Here is a tiny trained network, its code and every weight. The questions are about switching its units off for an input and a target symbol, where a switched-off unit gives its printed mean instead of its output.

import numpy as np


def w(rows, s, z=0):
    codes = np.array(rows[::2]) - 128.0
    scale = np.full(codes.shape[1], s)
    scale[-1] = z or s
    return codes * scale


def norm(h):
    return h / np.sqrt((h * h).mean(-1, keepdims=True) + 1e-5)


def f(y):
    return np.maximum(y, 0)


def softmax(a):
    e = np.exp(a - a.max(-1, keepdims=True))
    return e / e.sum(-1, keepdims=True)


def log_softmax(a):
    a = a - a.max(-1, keepdims=True)
    return a - np.log(np.exp(a).sum(-1, keepdims=True))


def net(x, mask):
    ids = ['αεημστ'.index(c) for c in x.split()]
    T = len(ids)
    res = E[ids] + P[:T]
    u = 0
    for l in range(2):
        r = norm(res)
        for j in range(2):
            rows = slice(4 * j, 4 * j + 4)
            q, k, v = (r @ M[l][rows].T for M in (Q, K, V))
            z = softmax(np.where(np.tri(T) > 0, q @ k.T / 4**0.5, -1e9)) @ v
            o = O[l][rows]
            res = res + np.where(mask[u + j], z, o[:, -1]) @ o[:, :-1]
        u += 2
        y = f(norm(res) @ A[l][:, :-1].T + A[l][:, -1])
        res = res + np.where(mask[u : u + 8], y, B[l][:, -1]) @ B[l][:, :-1]
        u += 8
    return log_softmax(norm(res)[-1] @ U[:, :-1].T + U[:, -1])


Q, K, V, O, A, B = {}, {}, {}, {}, {}, {}
E = w([
[60,85,156,148,139,62,140,155,142,75,58,152],'α',
[102,131,151,101,104,254,99,94,56,151,59,153],'ε',
[113,119,113,192,122,34,162,73,63,150,200,104],'η',
[132,80,137,99,167,84,49,136,24,141,167,126],'μ',
[95,134,189,78,232,119,119,59,95,77,98,93],'σ',
[214,122,103,111,194,124,158,141,139,173,178,196],'τ',
],0.019)
P = w([
[121,216,106,117,115,90,91,203,153,76,176,160],'0',
[162,87,230,145,123,155,248,166,102,152,163,88],'1',
[91,215,70,100,131,98,141,207,130,79,152,143],'2',
[171,104,181,157,136,123,193,144,115,171,116,96],'3',
[102,207,62,112,130,124,131,192,124,73,155,143],'4',
[159,114,151,150,136,100,164,130,124,182,106,98],'5',
[123,193,90,130,112,141,134,177,135,74,154,189],'6',
[153,115,128,137,130,88,147,119,136,183,102,97],'7',
[118,189,95,131,104,148,141,177,145,73,165,189],'8',
[147,110,109,129,127,82,128,104,145,184,97,95],'9',
[106,187,72,135,111,139,126,182,138,71,162,169],'10',
[142,82,102,124,120,71,96,80,158,173,87,106],'11',
],0.013)
Q[0] = w([
[129,90,162,24,202,136,94,118,28,114,57,87],'0.h0',
[163,77,130,125,92,72,56,231,121,136,187,105],'0.h0',
[123,180,176,158,192,71,122,79,158,102,159,123],'0.h0',
[177,166,96,116,125,140,115,209,254,123,145,130],'0.h0',
[72,93,218,101,197,97,190,90,116,196,190,134],'0.h1',
[104,128,124,208,41,137,77,142,114,162,158,90],'0.h1',
[143,197,145,119,77,197,116,82,212,109,75,138],'0.h1',
[118,76,108,111,172,165,64,129,136,148,132,25],'0.h1',
],0.0061)
K[0] = w([
[97,68,151,74,189,192,83,135,171,101,99,121],'0.h0',
[123,28,131,82,182,68,67,169,54,125,174,126],'0.h0',
[131,157,208,119,167,117,158,107,155,96,175,76],'0.h0',
[164,116,109,142,248,159,147,171,180,152,159,179],'0.h0',
[188,129,187,98,132,73,137,132,130,80,147,83],'0.h1',
[119,127,148,110,52,157,140,143,121,184,163,132],'0.h1',
[71,224,250,120,162,211,85,72,161,130,122,123],'0.h1',
[164,102,123,71,132,92,105,173,84,163,102,2],'0.h1',
],0.0058)
V[0] = w([
[220,191,86,102,205,110,183,114,98,199,254,179],'0.h0',
[99,142,86,142,65,102,134,23,99,161,107,63],'0.h0',
[194,138,93,142,105,72,246,181,158,124,162,149],'0.h0',
[104,199,119,159,127,151,179,45,82,142,128,152],'0.h0',
[144,36,62,154,163,67,145,117,147,58,185,161],'0.h1',
[31,138,158,156,128,155,137,95,106,107,65,115],'0.h1',
[154,45,86,180,150,63,144,158,226,104,163,129],'0.h1',
[116,153,102,184,70,87,136,70,129,134,129,79],'0.h1',
],0.0056)
O[0] = w([
[56,40,51,120,135,172,119,111,51,44,112,75,228],'0.h0',
[168,103,155,112,89,2,141,142,52,134,148,29,71],'0.h0',
[153,98,38,138,94,36,76,72,94,127,79,115,168],'0.h0',
[100,113,73,169,103,107,163,99,82,129,210,105,175],'0.h0',
[132,228,155,160,106,121,141,129,49,144,185,159,253],'0.h1',
[93,153,59,64,113,89,113,130,78,151,98,105,144],'0.h1',
[175,164,151,158,71,151,160,66,123,162,103,224,158],'0.h1',
[115,135,108,162,97,31,169,96,99,137,128,60,105],'0.h1',
],0.0068,0.0032)
A[0] = w([
[229,159,172,120,150,150,174,86,109,248,194,119,3],'0.n0',
[139,162,40,102,132,73,98,202,135,85,139,132,102],'0.n1',
[105,179,86,124,46,167,116,151,118,88,74,131,106],'0.n2',
[155,102,131,83,173,148,137,114,114,170,99,141,167],'0.n3',
[99,107,132,58,142,146,66,169,108,123,140,102,111],'0.n4',
[157,44,102,139,170,180,116,68,119,142,137,82,165],'0.n5',
[168,107,189,133,153,143,117,89,150,193,145,87,62],'0.n6',
[163,37,144,151,139,106,209,157,69,107,123,118,119],'0.n7',
],0.011,0.0044)
B[0] = w([
[84,68,254,119,120,224,150,126,205,29,155,162,209],'0.n0',
[108,97,209,118,125,211,145,167,160,122,150,220,233],'0.n1',
[85,123,202,79,44,170,178,172,216,96,174,123,194],'0.n2',
[99,131,69,205,131,135,110,155,173,165,119,93,217],'0.n3',
[137,149,73,163,105,84,61,24,116,146,130,134,222],'0.n4',
[115,127,143,78,120,16,141,90,125,224,96,102,212],'0.n5',
[133,75,139,152,176,113,178,205,133,133,208,126,175],'0.n6',
[110,163,181,124,131,202,102,170,224,90,139,140,254],'0.n7',
],0.0092,0.007)
Q[1] = w([
[137,103,140,117,79,235,106,125,158,142,137,77],'1.h0',
[185,100,88,206,81,109,71,150,133,183,162,177],'1.h0',
[107,71,202,135,207,200,31,184,173,98,139,142],'1.h0',
[83,85,199,171,151,194,154,126,177,98,236,113],'1.h0',
[162,120,125,139,231,42,254,97,123,30,138,132],'1.h1',
[88,98,148,158,146,141,97,86,127,93,195,31],'1.h1',
[95,56,100,181,13,133,189,185,136,137,137,127],'1.h1',
[144,131,98,217,103,82,89,153,142,158,220,189],'1.h1',
],0.009)
K[1] = w([
[193,147,125,95,88,237,104,154,119,162,143,96],'1.h0',
[201,60,98,183,77,92,129,121,129,163,171,172],'1.h0',
[82,104,165,147,172,183,68,221,147,135,161,190],'1.h0',
[125,126,190,190,158,232,135,160,108,63,239,133],'1.h0',
[148,166,124,126,240,19,201,170,166,44,158,123],'1.h1',
[177,126,166,163,162,94,64,85,111,151,203,81],'1.h1',
[113,131,86,206,2,154,184,211,194,178,185,108],'1.h1',
[208,98,152,144,95,88,83,144,110,132,244,179],'1.h1',
],0.0087)
V[1] = w([
[117,98,166,119,178,74,125,159,77,121,29,104],'1.h0',
[165,79,131,91,132,159,125,175,113,33,147,103],'1.h0',
[147,120,57,105,124,96,93,139,183,253,77,152],'1.h0',
[169,179,174,114,62,127,171,192,103,103,112,126],'1.h0',
[161,187,91,144,71,173,145,187,189,54,103,168],'1.h1',
[154,200,133,146,101,112,124,123,104,88,106,238],'1.h1',
[160,101,86,191,85,114,141,104,113,126,136,74],'1.h1',
[134,121,116,172,71,149,187,179,152,106,120,72],'1.h1',
],0.0058)
O[1] = w([
[143,110,170,95,167,107,71,25,139,160,167,198,52],'1.h0',
[163,177,162,134,82,133,141,150,173,178,96,102,138],'1.h0',
[90,73,227,110,94,77,174,84,57,53,254,83,2],'1.h0',
[95,55,123,148,157,129,48,125,162,116,99,135,119],'1.h0',
[101,147,115,80,163,2,55,146,130,184,202,77,168],'1.h1',
[138,80,150,156,200,198,127,102,97,170,94,5,168],'1.h1',
[97,176,164,68,219,169,50,124,171,130,96,180,43],'1.h1',
[133,120,113,118,249,171,102,126,81,155,215,141,123],'1.h1',
],0.0062,0.0057)
A[1] = w([
[87,128,151,149,113,140,174,83,118,146,129,140,116],'1.n0',
[161,120,88,59,133,189,115,143,101,129,182,186,47],'1.n1',
[105,121,157,146,114,104,65,126,152,147,105,83,139],'1.n2',
[154,192,113,88,136,132,156,87,112,51,91,102,105],'1.n3',
[120,135,163,86,97,171,76,152,49,99,115,157,76],'1.n4',
[130,74,137,175,143,51,142,76,150,247,84,101,111],'1.n5',
[177,122,90,91,159,19,89,55,50,169,145,59,3],'1.n6',
[136,98,85,153,132,24,119,62,125,242,90,82,42],'1.n7',
],0.012,0.0044)
B[1] = w([
[140,124,133,108,126,119,122,160,149,125,131,120,192],'1.n0',
[182,119,127,96,146,112,135,143,118,99,137,100,170],'1.n1',
[135,123,121,101,136,155,156,124,129,127,155,122,205],'1.n2',
[143,162,113,114,107,130,187,62,117,152,120,163,150],'1.n3',
[127,132,148,133,150,82,84,130,127,166,92,123,164],'1.n4',
[128,184,81,106,94,137,103,135,149,143,137,91,255],'1.n5',
[152,53,122,73,119,105,42,104,127,160,7,95,155],'1.n6',
[112,86,163,203,185,114,139,125,60,83,145,197,202],'1.n7',
],0.019,0.0085)
U = w([
[65,80,253,167,169,136,168,161,173,119,115,200,192],'α',
[97,163,48,82,106,102,75,137,218,181,143,18,41],'ε',
[70,168,73,238,199,124,120,150,82,133,202,174,39],'η',
[135,87,158,156,165,62,59,116,92,175,44,100,252],'μ',
[137,171,143,114,138,118,193,45,95,150,100,173,187],'σ',
[214,104,84,73,179,130,154,188,98,96,148,146,60],'τ',
],0.0047,0.0024)

Each question gives the input, a string of symbols that net reads in full, and the target symbol t.
The units are the heads (4 rows each of Q, K, V and O) and the neurons (one row each of A and B). Each row of codes is followed by its name. A weight is (code - 128) times the scale printed after its matrix; where a second scale follows, it is the last column's (O, A, B and U).
mask holds one flag per unit, layer by layer, with each layer's heads first. A switched-off unit (its flag False) gives its mean, the last column of its rows in O or B, instead of its output. The means were averaged over made-up inputs and are rounded, as every weight is.
A unit's drop is (log p(t) with every unit on - log p(t) with that unit switched off) / (log p(t) with every unit on - log p(t) with every unit switched off).
The circuit of an input: a set's keep is (log p(t) with only the set's units on - log p(t) with every unit switched off) / (log p(t) with every unit on - log p(t) with every unit switched off). Starting from the 12 units with the biggest drops (on a tie, the unit counted first), units are removed one at a time, each time the one whose removal leaves the highest keep (on an exact tie, the one counted first), for as long as the keep stays at least 0.8.
units of the circuit, in order: the units of the circuit, biggest drop first
unit that matters most: the unit with the biggest drop
k most important neurons: the k neurons with the biggest drops, biggest first
k most important neurons of layer l: the k neurons of layer l with the biggest drops, biggest first
heads that matter: for each layer, one digit per head in row order, 1 if its drop is at least 0.15 and else 0, layers parted by /
input α ε α η, target α: 2 most important neurons -> (0.n0 1.n5)
input η α ε η α μ, target α: units of the circuit, in order -> (0.n0 0.h0)
input σ μ α α μ τ σ α η α α σ, target η: 3 most important neurons of layer 0 -> (0.n3 0.n7 0.n1)
input τ τ η ε η σ η μ η η, target μ: units of the circuit, in order -> (0.h0 1.n6)
input μ α η α ε α α τ η σ, target α: units of the circuit, in order -> (0.h0 0.n0)
input τ α α η, target α: units of the circuit, in order -> (0.n0)
input μ α α α ε η η τ η η μ σ, target α: heads that matter -> 11 / 01
input τ σ α α σ ε α ε μ τ ε σ, target η: heads that matter -> 11 / 01
input η τ τ η τ τ, target μ: 3 most important neurons of layer 1 -> (1.n6 1.n7 1.n5)
input α η μ α τ ε τ τ, target η: 4 most important neurons of layer 0 -> (0.n0 0.n5 0.n7 0.n4)
input η μ ε μ α ε η ε ε ε, target μ: 4 most important neurons -> (1.n6 0.n4 1.n7 0.n5)
input ε α η μ τ η, target ε: 4 most important neurons -> (0.n7 0.n0 0.n1 1.n7)
input τ α η ε τ α μ τ η ε α ε, target η: heads that matter -> 11 / 00
input σ α η α ε α, target η: 3 most important neurons -> (1.n7 0.n0 0.n1)
input μ ε σ α σ ε, target ε: units of the circuit, in order -> (0.h1 0.n5 1.n5)
input σ η τ μ τ α α ε α η α η, target η: 2 most important neurons -> (1.n7 0.n1)
input ε τ η μ τ ε η ε, target η: 2 most important neurons -> (1.n7 0.n4)
input μ μ η α η η τ τ σ τ, target η: 4 most important neurons -> (1.n7 0.n0 0.n5 1.n5)
input ε η α σ τ α α η ε σ, target ε: unit that matters most -> 0.h0
input η α μ μ, target ε: units of the circuit, in order -> (0.n5 1.n5)
input ε η η η ε η α α, target ε: units of the circuit, in order -> (0.n7 1.n7 0.n1)
input ε σ μ τ α μ α η η η μ τ, target ε: units of the circuit, in order -> (0.n5 1.n5)
input τ η σ α τ ε η σ τ τ, target μ: units of the circuit, in order -> (0.h0 0.n5 1.n6)
input η μ α μ α σ η μ, target η: 3 most important neurons of layer 0 -> (0.n4 0.n1 0.n5)
input α α τ η ε σ σ η η α, target η: 2 most important neurons -> (0.n0 1.n7)
input ε τ α α, target ε: heads that matter -> 10 / 01
input μ α α ε μ σ σ μ ε τ, target α: heads that matter -> 00 / 00
input α α α η ε α, target μ: 3 most important neurons -> (0.n0 0.n1 1.n6)
input τ η α τ, target ε: 2 most important neurons -> (0.n7 0.n0)
input α τ α α τ α μ η η α α η, target η: heads that matter -> 01 / 11
